Below are the code and all the weights of a small trained network. Each question names an input and a class and asks about switching units off, where a switched-off unit gives its printed mean instead of its output.

import numpy as np


def w(rows, s, z=0):
    codes = np.array(rows[::2]) - 128.0
    scale = np.full(codes.shape[1], s)
    scale[-1] = z or s
    return codes * scale


def f(y):
    return np.maximum(y, 0)


def log_softmax(a):
    a = a - a.max(-1, keepdims=True)
    return a - np.log(np.exp(a).sum(-1, keepdims=True))


def net(x, mask):
    res = np.array(x, float).reshape(1, 2) / 4 @ E
    y = f(res @ A[0][:, :-1].T + A[0][:, -1])
    res = res + np.where(mask, y, B[0][:, -1]) @ B[0][:, :-1]
    return log_softmax(res[-1] @ U[:, :-1].T + U[:, -1])


A, B = {}, {}
E = w([
[139,7,105,160,177],'x0',
[88,51,64,74,28],'x1',
],0.013)
A[0] = w([
[139,71,70,116,165,206],'n0',
[153,108,63,71,57,255],'n1',
[168,47,91,217,129,189],'n2',
[154,176,172,145,155,125],'n3',
[182,116,106,205,195,192],'n4',
[182,119,100,196,177,177],'n5',
[148,87,99,57,89,254],'n6',
[65,62,130,101,149,172],'n7',
[176,150,167,139,142,185],'n8',
[202,76,208,147,176,174],'n9',
[153,84,156,132,163,96],'n10',
[177,251,200,194,199,230],'n11',
[203,197,193,172,147,164],'n12',
[105,78,78,55,78,154],'n13',
[68,174,139,95,56,174],'n14',
[135,137,70,33,56,209],'n15',
],0.013,0.0045)
B[0] = w([
[88,164,50,124,101,172],'n0',
[151,171,100,104,131,188],'n1',
[79,116,27,119,158,183],'n2',
[67,143,172,184,87,177],'n3',
[87,37,58,140,61,180],'n4',
[101,6,54,70,134,169],'n5',
[149,163,82,131,119,179],'n6',
[63,143,71,140,64,165],'n7',
[105,84,164,127,114,168],'n8',
[51,64,49,53,144,176],'n9',
[150,76,75,112,178,151],'n10',
[118,106,167,155,108,255],'n11',
[104,114,178,198,77,205],'n12',
[108,170,119,129,110,187],'n13',
[227,184,199,104,235,176],'n14',
[193,207,150,86,161,188],'n15',
],0.012,0.025)
U = w([
[178,72,82,147,116,107],'0',
[68,30,52,114,118,158],'1',
[226,176,191,83,150,207],'2',
[105,204,62,179,51,62],'3',
[124,153,217,220,114,6],'4',
[50,44,141,205,10,199],'5',
],0.011,0.0021)

Each question gives the input, the list of numbers given to net, and the class t.
The units are the neurons (one row each of A and B). Each row of codes is followed by its name. A weight is (code - 128) times the scale printed after its matrix; where a second scale follows, it is the last column's (A, B and U).
mask holds one flag per neuron, in row order. A switched-off neuron (its flag False) gives its mean, the last column of its row in B, instead of its output. The means were averaged over made-up inputs and are rounded, as every weight is.
A unit's drop is (log p(t) with every unit on - log p(t) with that unit switched off) / (log p(t) with every unit on - log p(t) with every unit switched off).
The circuit of an input: a set's keep is (log p(t) with only the set's units on - log p(t) with every unit switched off) / (log p(t) with every unit on - log p(t) with every unit switched off). Starting from the 12 units with the biggest drops (on a tie, the unit counted first), units are removed one at a time, each time the one whose removal leaves the highest keep (on an exact tie, the one counted first), for as long as the keep stays at least 0.8.
circuit, biggest first: the units of the circuit, biggest drop first
unit that matters most: the unit with the biggest drop
top k neurons: the k neurons with the biggest drops, biggest first
drop when u is switched off: that unit's drop, to one decimal
input [2,-6], class 5: unit that matters most -> n12
input [-1,6], class 2: circuit, biggest first -> (n15, n14)
input [0,0], class 0: top 3 neurons -> (n12, n3, n9)
input [4,-8], class 5: top 3 neurons -> (n12, n11, n3)
input [3,-8], class 5: top 2 neurons -> (n12, n11)
input [-3,-3], class 5: top 2 neurons -> (n15, n14)
input [0,5], class 3: drop when n7 is switched off -> 0.1
input [-7,-5], class 4: drop when n9 is switched off -> 0.0
input [4,3], class 3: drop when n13 is switched off -> 0.1
input [-5,-5], class 5: drop when n15 is switched off -> 0.4
